Below is a small trained network, with its code and all its weights. Each question gives an input and a class and asks what happens when units are switched off, that is, made to give their printed mean instead of their output.

import numpy as np


def w(rows, s, z=0):
    codes = np.array(rows[::2]) - 128.0
    scale = np.full(codes.shape[1], s)
    scale[-1] = z or s
    return codes * scale


def f(y):
    return np.maximum(y, 0)


def log_softmax(a):
    a = a - a.max(-1, keepdims=True)
    return a - np.log(np.exp(a).sum(-1, keepdims=True))


def net(x, mask):
    res = np.array(x, float).reshape(1, 6) / 4 @ E
    y = f(res @ A[0][:, :-1].T + A[0][:, -1])
    res = res + np.where(mask, y, B[0][:, -1]) @ B[0][:, :-1]
    return log_softmax(res[-1] @ U[:, :-1].T + U[:, -1])


A, B = {}, {}
E = w([
[141,10,110,201,39,125,102,138,176,77,123,13],'x0',
[115,130,136,120,118,119,140,127,144,125,127,130],'x1',
[127,102,157,103,135,114,120,121,147,141,148,144],'x2',
[40,169,179,204,97,39,61,5,78,183,172,88],'x3',
[136,129,120,121,133,123,129,134,103,113,146,117],'x4',
[198,165,136,37,19,103,8,85,125,69,47,175],'x5',
],0.011)
A[0] = w([
[90,123,155,96,138,126,154,98,123,87,96,105,52],'n1',
[136,178,145,85,169,139,166,125,127,139,104,163,19],'n2',
[141,161,183,132,119,131,118,138,162,87,146,130,47],'n3',
[76,139,98,157,111,110,77,93,112,155,124,129,27],'n4',
[99,104,123,185,144,160,194,157,131,173,182,136,124],'n5',
[168,6,102,173,95,133,139,132,177,81,102,78,29],'n6',
[223,168,122,55,41,103,59,98,148,82,58,153,115],'n7',
[122,78,108,111,99,140,125,117,149,115,137,70,3],'n8',
[184,93,109,83,142,202,179,151,151,95,90,153,93],'n9',
[161,126,95,105,132,166,131,241,180,120,135,143,58],'n10',
[126,176,126,68,172,154,160,126,77,173,149,194,12],'n11',
[91,167,183,185,88,84,102,91,85,165,161,96,31],'n12',
[184,110,141,100,137,163,192,168,162,82,111,137,34],'n13',
[147,79,128,148,87,139,103,141,140,105,163,100,11],'n14',
[140,207,119,90,169,141,154,120,115,151,118,184,25],'n15',
[103,88,125,175,199,144,247,147,148,176,154,87,129],'n16',
],0.012,0.0037)
B[0] = w([
[140,111,89,138,138,137,120,122,81,118,138,165,130],'n1',
[32,60,117,173,168,118,147,147,162,79,104,86,178],'n2',
[129,144,140,109,163,146,119,100,95,116,149,145,137],'n3',
[110,117,87,124,111,137,141,96,100,169,196,143,165],'n4',
[165,136,190,63,10,140,115,134,15,94,118,118,199],'n5',
[24,70,150,211,175,165,163,164,210,63,117,111,211],'n6',
[211,206,181,10,112,147,91,179,53,99,78,99,252],'n7',
[87,89,171,173,181,142,153,169,149,115,103,154,160],'n8',
[133,216,62,162,112,55,110,35,118,216,182,178,220],'n9',
[131,183,102,114,191,69,124,70,155,223,169,184,210],'n10',
[98,102,95,183,176,138,184,176,167,42,106,86,200],'n11',
[98,167,53,169,178,37,131,119,137,202,191,165,195],'n12',
[130,137,60,166,129,82,152,117,119,186,149,146,200],'n13',
[119,78,167,184,136,154,164,140,164,71,143,108,164],'n14',
[63,98,156,230,146,209,148,164,209,73,135,137,192],'n15',
[210,159,176,57,81,179,49,145,2,128,63,77,231],'n16',
],0.0088,0.026)
U = w([
[184,152,185,1,88,186,72,161,58,95,62,86,250],'0',
[90,152,73,136,142,25,102,63,149,251,206,109,103],'1',
[31,93,149,187,156,217,127,184,215,5,109,86,12],'2',
],0.009,0.0025)

Each question gives the input, the list of numbers given to net, and the class t.
The units are the neurons (one row each of A and B). Each row of codes is followed by its name. A weight is (code - 128) times the scale printed after its matrix; where a second scale follows, it is the last column's (A, B and U).
mask holds one flag per neuron, in row order. A switched-off neuron (its flag False) gives its mean, the last column of its row in B, instead of its output. The means were averaged over made-up inputs and are rounded, as every weight is.
A unit's drop is (log p(t) with every unit on - log p(t) with that unit switched off) / (log p(t) with every unit on - log p(t) with every unit switched off).
The circuit of an input: a set's keep is (log p(t) with only the set's units on - log p(t) with every unit switched off) / (log p(t) with every unit on - log p(t) with every unit switched off). Starting from the 12 units with the biggest drops (on a tie, the unit counted first), units are removed one at a time, each time the one whose removal leaves the highest keep (on an exact tie, the one counted first), for as long as the keep stays at least 0.8.
units of the circuit, in order: the units of the circuit, biggest drop first
k most important neurons: the k neurons with the biggest drops, biggest first
drop of u: that unit's drop, to one decimal
input [1,-6,1,6,5,-6], class 0: 3 most important neurons -> n16, n5, n9
input [4,4,6,-3,1,-8], class 0: units of the circuit, in order -> n16
input [7,-8,1,-7,1,6], class 1: 3 most important neurons -> n9, n10, n16
input [5,6,1,-6,7,5], class 1: 3 most important neurons -> n9, n16, n10
input [5,8,6,-4,8,1], class 2: 3 most important neurons -> n6, n12, n14
input [-7,-7,5,-8,-2,-3], class 1: 2 most important neurons -> n9, n10
input [8,-7,-5,-2,-7,-8], class 0: 4 most important neurons -> n16, n5, n15, n11
input [-5,-2,6,-4,-1,1], class 2: 3 most important neurons -> n15, n11, n12
input [-8,-4,2,1,6,-8], class 0: 3 most important neurons -> n16, n5, n6
input [7,-1,-7,4,6,-8], class 0: 2 most important neurons -> n16, n5
input [6,3,-1,-6,6,3], class 1: 4 most important neurons -> n9, n10, n13, n15
input [4,-2,-8,3,-4,0], class 2: 4 most important neurons -> n9, n10, n13, n6
input [-7,6,-7,-2,-1,6], class 2: 2 most important neurons -> n15, n16
input [5,2,-2,-7,4,-6], class 1: units of the circuit, in order -> n9
input [-3,-5,-8,-8,-3,-4], class 1: drop of n14 -> 0.0
input [5,1,3,4,-6,-1], class 2: drop of n6 -> 0.4
input [0,-8,-6,-7,3,-7], class 0: drop of n12 -> 0.8
